Below is a small trained network, with its code and all its weights. Each question gives an input and a class and asks what happens when units are switched off, that is, made to give their printed mean instead of their output.

import numpy as np


def w(rows, s, z=0):
    codes = np.array(rows[::2]) - 128.0
    scale = np.full(codes.shape[1], s)
    scale[-1] = z or s
    return codes * scale


def f(y):
    return np.maximum(y, 0)


def log_softmax(a):
    a = a - a.max(-1, keepdims=True)
    return a - np.log(np.exp(a).sum(-1, keepdims=True))


def net(x, mask):
    res = np.array(x, float).reshape(1, 3) / 4 @ E
    y = f(res @ A[0][:, :-1].T + A[0][:, -1])
    res = res + np.where(mask, y, B[0][:, -1]) @ B[0][:, :-1]
    return log_softmax(res[-1] @ U[:, :-1].T + U[:, -1])


A, B = {}, {}
E = w([
[123,137,154,92,131,131,131,210,249,141],'x0',
[180,73,114,91,86,57,65,135,94,41],'x1',
[99,90,193,86,33,180,162,106,107,102],'x2',
],0.018)
A[0] = w([
[75,134,218,83,59,191,158,128,157,116,144],'n1',
[130,183,90,187,194,143,73,173,141,184,250],'n2',
[129,82,144,87,120,84,80,218,228,73,69],'n3',
[172,159,35,154,185,58,118,97,104,111,214],'n4',
[105,151,123,102,137,102,141,118,104,151,110],'n5',
[102,130,105,185,138,145,145,8,43,172,255],'n6',
[115,108,201,26,30,141,158,96,87,51,73],'n7',
[221,66,113,20,135,64,38,96,145,1,130],'n8',
[86,106,172,165,73,160,136,40,61,103,133],'n9',
[139,81,91,143,117,59,115,82,41,108,166],'n10',
],0.0098,0.0066)
B[0] = w([
[44,53,205,36,122,186,128,115,97,225,208],'n1',
[129,177,26,168,89,38,165,228,91,190,210],'n2',
[178,74,125,94,170,63,203,254,199,111,206],'n3',
[231,156,133,233,175,125,135,85,135,94,215],'n4',
[121,123,113,143,133,137,121,126,124,139,137],'n5',
[66,106,68,225,122,201,182,27,73,36,225],'n6',
[110,156,140,11,10,128,80,125,160,120,217],'n7',
[233,97,125,76,162,95,29,137,147,40,254],'n8',
[48,213,67,79,62,157,124,97,139,56,201],'n9',
[199,198,114,152,111,130,80,67,141,72,211],'n10',
],0.0085,0.026)
U = w([
[124,151,72,255,147,121,181,107,67,113,162],'0',
[26,121,134,150,91,187,147,70,87,90,146],'1',
[105,240,114,138,99,53,159,232,161,213,229],'2',
[85,72,245,89,138,174,176,154,143,240,159],'3',
[226,153,140,226,151,103,13,78,98,70,117],'4',
[142,194,100,84,48,104,40,101,124,46,87],'5',
[190,66,106,146,209,53,113,207,160,65,89],'6',
[168,25,223,61,74,80,69,183,142,109,3],'7',
],0.0094,0.0048)

Each question gives the input, the list of numbers given to net, and the class t.
The units are the neurons (one row each of A and B). Each row of codes is followed by its name. A weight is (code - 128) times the scale printed after its matrix; where a second scale follows, it is the last column's (A, B and U).
mask holds one flag per neuron, in row order. A switched-off neuron (its flag False) gives its mean, the last column of its row in B, instead of its output. The means were averaged over made-up inputs and are rounded, as every weight is.
A unit's drop is (log p(t) with every unit on - log p(t) with that unit switched off) / (log p(t) with every unit on - log p(t) with every unit switched off).
most important unit: the unit with the biggest drop
top k neurons: the k neurons with the biggest drops, biggest first
drop of u: that unit's drop, to one decimal
input [-8,0,-8], class 0: top 2 neurons	(n6 n8)
input [0,-5,7], class 1: most important unit	n9
input [-3,0,-6], class 0: top 2 neurons	(n8 n2)
input [3,0,-5], class 2: top 3 neurons	(n8 n2 n6)
input [1,6,-5], class 6: top 2 neurons	(n3 n6)
input [-4,-7,0], class 0: top 2 neurons	(n7 n1)
input [-6,0,7], class 1: top 3 neurons	(n6 n8 n1)
input [-1,3,0], class 4: top 3 neurons	(n9 n7 n1)
input [2,-6,-7], class 2: top 2 neurons	(n2 n6)
input [-7,0,-7], class 0: top 2 neurons	(n8 n6)
input [4,-2,-7], class 2: top 2 neurons	(n2 n8)
input [1,2,-8], class 6: top 2 neurons	(n2 n6)
input [0,-7,-2], class 0: top 2 neurons	(n7 n3)
input [8,7,-1], class 6: most important unit	n3
input [2,0,-4], class 2: drop of n2	0.1
input [-6,-2,2], class 1: drop of n6	0.1
input [-1,-1,3], class 1: drop of n8	0.2
